Below are the code and all the weights of a small trained network. Each question names an input and a target symbol and asks about switching units off, where a switched-off unit gives its printed mean instead of its output.

import numpy as np


def w(rows, s, z=0):
    codes = np.array(rows[::2]) - 128.0
    scale = np.full(codes.shape[1], s)
    scale[-1] = z or s
    return codes * scale


def norm(h):
    return h / np.sqrt((h * h).mean(-1, keepdims=True) + 1e-5)


def f(y):
    return np.maximum(y, 0)


def softmax(a):
    e = np.exp(a - a.max(-1, keepdims=True))
    return e / e.sum(-1, keepdims=True)


def log_softmax(a):
    a = a - a.max(-1, keepdims=True)
    return a - np.log(np.exp(a).sum(-1, keepdims=True))


def net(x, mask):
    ids = ['αβγδεζηθλμξπτφψω'.index(c) for c in x.split()]
    T = len(ids)
    res = E[ids] + P[:T]
    r = norm(res)
    for j in range(2):
        rows = slice(2 * j, 2 * j + 2)
        q, k, v = (r @ M[0][rows].T for M in (Q, K, V))
        z = softmax(np.where(np.tri(T) > 0, q @ k.T / 2**0.5, -1e9)) @ v
        o = O[0][rows]
        res = res + np.where(mask[j], z, o[:, -1]) @ o[:, :-1]
    y = f(norm(res) @ A[0][:, :-1].T + A[0][:, -1])
    res = res + np.where(mask[2:18], y, B[0][:, -1]) @ B[0][:, :-1]
    return log_softmax(norm(res)[-1] @ U[:, :-1].T + U[:, -1])


Q, K, V, O, A, B = {}, {}, {}, {}, {}, {}
E = w([
[208,97,17],'α',
[178,165,104],'β',
[110,158,72],'γ',
[137,77,149],'δ',
[5,224,81],'ε',
[139,89,166],'ζ',
[179,166,104],'η',
[136,89,164],'θ',
[133,78,154],'λ',
[135,90,166],'μ',
[178,165,102],'ξ',
[138,85,161],'π',
[100,228,59],'τ',
[101,103,51],'φ',
[178,166,103],'ψ',
[17,68,134],'ω',
],0.022)
P = w([
[255,99,165],'0',
[240,106,150],'1',
[232,115,137],'2',
[223,116,130],'3',
[211,117,126],'4',
[202,113,113],'5',
[198,116,101],'6',
[184,114,99],'7',
[183,117,95],'8',
[175,117,89],'9',
[176,117,93],'10',
[192,118,100],'11',
],0.0054)
Q[0] = w([
[19,170,125],'H1',
[253,93,126],'H1',
[156,162,167],'H2',
[120,172,161],'H2',
],0.022)
K[0] = w([
[254,122,201],'H1',
[12,174,28],'H1',
[206,54,120],'H2',
[181,104,214],'H2',
],0.016)
V[0] = w([
[2,103,107],'H1',
[110,183,187],'H1',
[129,171,126],'H2',
[186,108,124],'H2',
],0.0098)
O[0] = w([
[85,106,218,152],'H1',
[3,233,83,7],'H1',
[186,162,195,95],'H2',
[109,32,37,213],'H2',
],0.0052,0.002)
A[0] = w([
[90,181,147,79],'N1',
[192,130,133,2],'N2',
[228,117,81,37],'N3',
[115,57,160,159],'N4',
[181,129,128,21],'N5',
[141,111,13,80],'N6',
[28,195,108,229],'N7',
[164,195,144,91],'N8',
[145,158,208,109],'N9',
[85,124,87,161],'N10',
[151,104,61,37],'N11',
[11,122,30,167],'N12',
[229,184,145,50],'N13',
[186,164,156,71],'N14',
[122,169,161,187],'N15',
[180,101,81,134],'N16',
],0.011,0.0065)
B[0] = w([
[124,86,146,132],'N1',
[171,120,173,134],'N2',
[54,133,104,211],'N3',
[105,243,89,254],'N4',
[175,100,185,133],'N5',
[159,106,190,212],'N6',
[2,145,146,193],'N7',
[81,157,171,146],'N8',
[65,102,52,156],'N9',
[172,128,166,172],'N10',
[159,117,182,158],'N11',
[184,115,231,218],'N12',
[120,76,128,171],'N13',
[87,106,174,143],'N14',
[82,143,125,153],'N15',
[58,192,160,233],'N16',
],0.0082,0.0061)
U = w([
[158,75,99,245],'α',
[173,162,98,122],'β',
[195,226,218,84],'γ',
[104,72,91,149],'δ',
[124,119,119,91],'ε',
[91,193,60,100],'ζ',
[173,165,95,139],'η',
[98,148,96,150],'θ',
[57,38,48,167],'λ',
[94,149,113,131],'μ',
[161,155,104,129],'ξ',
[91,123,55,120],'π',
[143,254,143,87],'τ',
[200,22,208,129],'φ',
[173,161,102,125],'ψ',
[31,3,189,119],'ω',
],0.017,0.013)

Each question gives the input, a string of symbols that net reads in full, and the target symbol t.
The units are the heads (2 rows each of Q, K, V and O) and the neurons (one row each of A and B). Each row of codes is followed by its name. A weight is (code - 128) times the scale printed after its matrix; where a second scale follows, it is the last column's (O, A, B and U).
mask holds one flag per unit, heads first, then neurons. A switched-off unit (its flag False) gives its mean, the last column of its rows in O or B, instead of its output. The means were averaged over made-up inputs and are rounded, as every weight is.
A unit's drop is (log p(t) with every unit on - log p(t) with that unit switched off) / (log p(t) with every unit on - log p(t) with every unit switched off).
The circuit of an input: a set's keep is (log p(t) with only the set's units on - log p(t) with every unit switched off) / (log p(t) with every unit on - log p(t) with every unit switched off). Starting from the 12 units with the biggest drops (on a tie, the unit counted first), units are removed one at a time, each time the one whose removal leaves the highest keep (on an exact tie, the one counted first), for as long as the keep stays at least 0.8.
units of the circuit, in order: the units of the circuit, biggest drop first
unit that matters most: the unit with the biggest drop
k most important neurons: the k neurons with the biggest drops, biggest first
heads that matter: for each layer, one digit per head in row order, 1 if its drop is at least 0.15 and else 0, layers parted by /
input ω ω μ α ξ γ η λ θ, target γ: units of the circuit, in order	N4, N7
input ω ω λ ω π β, target ω: heads that matter	10
input η τ β θ, target τ: heads that matter	10
input ζ γ ψ ψ λ φ θ ψ ζ η μ, target φ: most important neuron	N7
input λ φ τ η ξ δ ψ τ φ φ β, target φ: 3 most important neurons	N4, N13, N7
input ω γ λ, target γ: heads that matter	00
input λ φ γ λ ω η μ φ φ ψ, target φ: units of the circuit, in order	H1, N4
input λ λ λ ζ ω ψ, target ω: units of the circuit, in order	H1, N4, N13, N3
input η β φ λ λ δ ζ β θ ζ, target φ: units of the circuit, in order	H1, N7
input ζ ζ η α μ ζ, target α: heads that matter	11
input ψ α ζ τ γ δ λ η ζ λ ζ, target γ: 3 most important neurons	N4, N3, N7
input η ψ δ λ λ, target λ: units of the circuit, in order	N12, H1
input ζ λ λ π μ ω λ β η φ, target φ: 2 most important neurons	N12, N4
input η α ζ η ζ π ζ γ λ ζ, target γ: heads that matter	10
input φ θ τ μ λ λ δ λ, target τ: 3 most important neurons	N4, N12, N6
input λ δ φ λ λ β, target φ: unit that matters most	H1
input η η ψ ζ φ φ γ φ ω μ γ μ, target γ: 2 most important neurons	N4, N3
input π τ ζ ζ, target τ: 2 most important neurons	N4, N12
input φ β λ ζ λ π ζ τ μ, target τ: heads that matter	00
input ξ λ ζ λ φ θ φ λ θ, target φ: 2 most important neurons	N7, N3
input θ λ ζ ψ ψ λ ζ φ ω γ δ, target γ: 2 most important neurons	N4, N3
input λ ζ β φ α γ μ θ λ ζ δ, target γ: 3 most important neurons	N4, N7, N13
input λ ζ λ λ α λ η γ ψ ω γ γ, target γ: 2 most important neurons	N12, N6
input φ γ λ λ μ, target γ: 3 most important neurons	N4, N13, N7
input γ ψ θ, target γ: 2 most important neurons	N4, N7
input φ ω λ β, target ω: 3 most important neurons	N4, N13, N3
input α λ ψ, target α: heads that matter	11
input θ ζ δ ξ ω ζ ψ, target ω: heads that matter	10
